Below are the code and all the weights of a small trained network. Each question names an input and a class and asks about switching units off, where a switched-off unit gives its printed mean instead of its output.

import numpy as np


def w(rows, s, z=0):
    codes = np.array(rows[::2]) - 128.0
    scale = np.full(codes.shape[1], s)
    scale[-1] = z or s
    return codes * scale


def norm(h):
    return h / np.sqrt((h * h).mean(-1, keepdims=True) + 1e-5)


def f(y):
    return np.maximum(y, 0)


def log_softmax(a):
    a = a - a.max(-1, keepdims=True)
    return a - np.log(np.exp(a).sum(-1, keepdims=True))


def net(x, mask):
    res = np.array(x, float).reshape(1, 8) / 4 @ E
    u = 0
    for l in range(4):
        y = f(norm(res) @ A[l][:, :-1].T + A[l][:, -1])
        res = res + np.where(mask[u : u + 6], y, B[l][:, -1]) @ B[l][:, :-1]
        u += 6
    return log_softmax(norm(res)[-1] @ U[:, :-1].T + U[:, -1])


A, B = {}, {}
E = w([
[122,14,106],'x0',
[127,125,122],'x1',
[163,162,20],'x2',
[126,133,124],'x3',
[3,140,122],'x4',
[131,123,130],'x5',
[125,126,130],'x6',
[128,120,121],'x7',
],0.0042)
A[0] = w([
[163,206,203,143],'L0N1',
[108,109,168,96],'L0N2',
[195,122,170,56],'L0N3',
[82,50,125,115],'L0N4',
[124,114,255,6],'L0N5',
[167,46,129,87],'L0N6',
],0.0095,0.0025)
B[0] = w([
[145,118,180,254],'L0N1',
[121,99,99,184],'L0N2',
[184,112,125,199],'L0N3',
[152,195,151,245],'L0N4',
[88,6,58,239],'L0N5',
[131,126,178,234],'L0N6',
],0.015,0.0033)
A[1] = w([
[134,89,145,170],'L1N1',
[152,162,28,65],'L1N2',
[39,178,150,157],'L1N3',
[118,57,177,90],'L1N4',
[75,126,122,50],'L1N5',
[1,147,95,6],'L1N6',
],0.0092,0.0016)
B[1] = w([
[104,178,120,212],'L1N1',
[54,86,100,197],'L1N2',
[178,163,193,224],'L1N3',
[85,216,131,253],'L1N4',
[163,70,138,164],'L1N5',
[254,82,134,228],'L1N6',
],0.012,0.0036)
A[2] = w([
[127,189,142,141],'L2N1',
[76,148,114,95],'L2N2',
[202,62,89,61],'L2N3',
[55,71,13,129],'L2N4',
[94,79,1,255],'L2N5',
[120,63,64,247],'L2N6',
],0.007,0.00092)
B[2] = w([
[104,170,180,199],'L2N1',
[123,149,184,155],'L2N2',
[233,241,58,248],'L2N3',
[2,100,86,253],'L2N4',
[57,56,38,252],'L2N5',
[132,77,76,234],'L2N6',
],0.0066,0.0026)
A[3] = w([
[80,246,161,184],'L3N1',
[87,120,121,84],'L3N2',
[99,144,158,77],'L3N3',
[80,171,129,25],'L3N4',
[85,159,131,2],'L3N5',
[71,117,116,247],'L3N6',
],0.012,0.00096)
B[3] = w([
[5,232,144,253],'L3N1',
[116,136,98,171],'L3N2',
[87,140,145,163],'L3N3',
[128,83,162,156],'L3N4',
[136,104,155,150],'L3N5',
[97,110,75,203],'L3N6',
],0.012,0.0042)
U = w([
[254,115,156,129],'0',
[107,137,128,251],'1',
[102,128,122,206],'2',
[69,66,45,112],'3',
[109,137,124,99],'4',
[64,182,176,2],'5',
[118,141,121,39],'6',
],0.0067,0.0024)

Each question gives the input, the list of numbers given to net, and the class t.
The units are the neurons (one row each of A and B). Each row of codes is followed by its name. A weight is (code - 128) times the scale printed after its matrix; where a second scale follows, it is the last column's (A, B and U).
mask holds one flag per neuron, layer by layer. A switched-off neuron (its flag False) gives its mean, the last column of its row in B, instead of its output. The means were averaged over made-up inputs and are rounded, as every weight is.
A unit's drop is (log p(t) with every unit on - log p(t) with that unit switched off) / (log p(t) with every unit on - log p(t) with every unit switched off).
The circuit of an input: a set's keep is (log p(t) with only the set's units on - log p(t) with every unit switched off) / (log p(t) with every unit on - log p(t) with every unit switched off). Starting from the 12 units with the biggest drops (on a tie, the unit counted first), units are removed one at a time, each time the one whose removal leaves the highest keep (on an exact tie, the one counted first), for as long as the keep stays at least 0.8.
circuit, biggest first: the units of the circuit, biggest drop first
top k neurons: the k neurons with the biggest drops, biggest first
k most important neurons of layer l: the k neurons of layer l with the biggest drops, biggest first
drop of u: that unit's drop, to one decimal
input [-1,6,5,1,6,1,-2,-4], class 0: top 3 neurons	(L1N6, L0N5, L1N3)
input [2,2,6,4,6,-2,0,-5], class 0: top 3 neurons	(L1N6, L0N5, L0N3)
input [3,-1,-8,7,8,6,1,4], class 0: top 2 neurons	(L1N6, L0N4)
input [-1,-5,7,5,-5,4,-5,-5], class 3: 3 most important neurons of layer 1	(L1N2, L1N6, L1N3)
input [-4,-1,-8,-2,-7,2,6,-1], class 3: top 4 neurons	(L0N5, L0N4, L1N3, L1N6)
input [-3,4,-4,1,6,-6,1,-1], class 0: circuit, biggest first	(L1N6, L3N1, L0N6)
input [-4,-6,3,-6,8,-5,-5,-5], class 0: top 2 neurons	(L1N6, L0N4)
input [4,-1,0,1,8,-2,5,-5], class 0: most important neuron of layer 3	(L3N1)
input [8,2,7,-7,8,-7,2,-8], class 0: 3 most important neurons of layer 0	(L0N5, L0N3, L0N4)
input [7,1,-3,1,-6,5,1,4], class 5: top 4 neurons	(L1N4, L1N6, L0N6, L1N1)
input [4,4,-3,-5,6,5,6,-1], class 0: top 2 neurons	(L1N6, L0N1)
input [-7,0,0,-7,7,-7,1,4], class 0: 3 most important neurons of layer 0	(L0N4, L0N6, L0N3)
input [3,4,3,2,5,4,2,-3], class 0: top 4 neurons	(L0N3, L1N6, L1N4, L0N1)
input [-8,-3,-8,0,-5,3,2,3], class 3: 3 most important neurons of layer 0	(L0N5, L0N4, L0N6)
input [1,7,-8,1,4,-4,4,8], class 3: drop of L0N5	2.4
input [1,8,-8,-6,-2,-1,-4,7], class 3: drop of L0N5	1.2
input [4,-4,-7,4,-2,7,0,-3], class 3: drop of L2N6	0.0
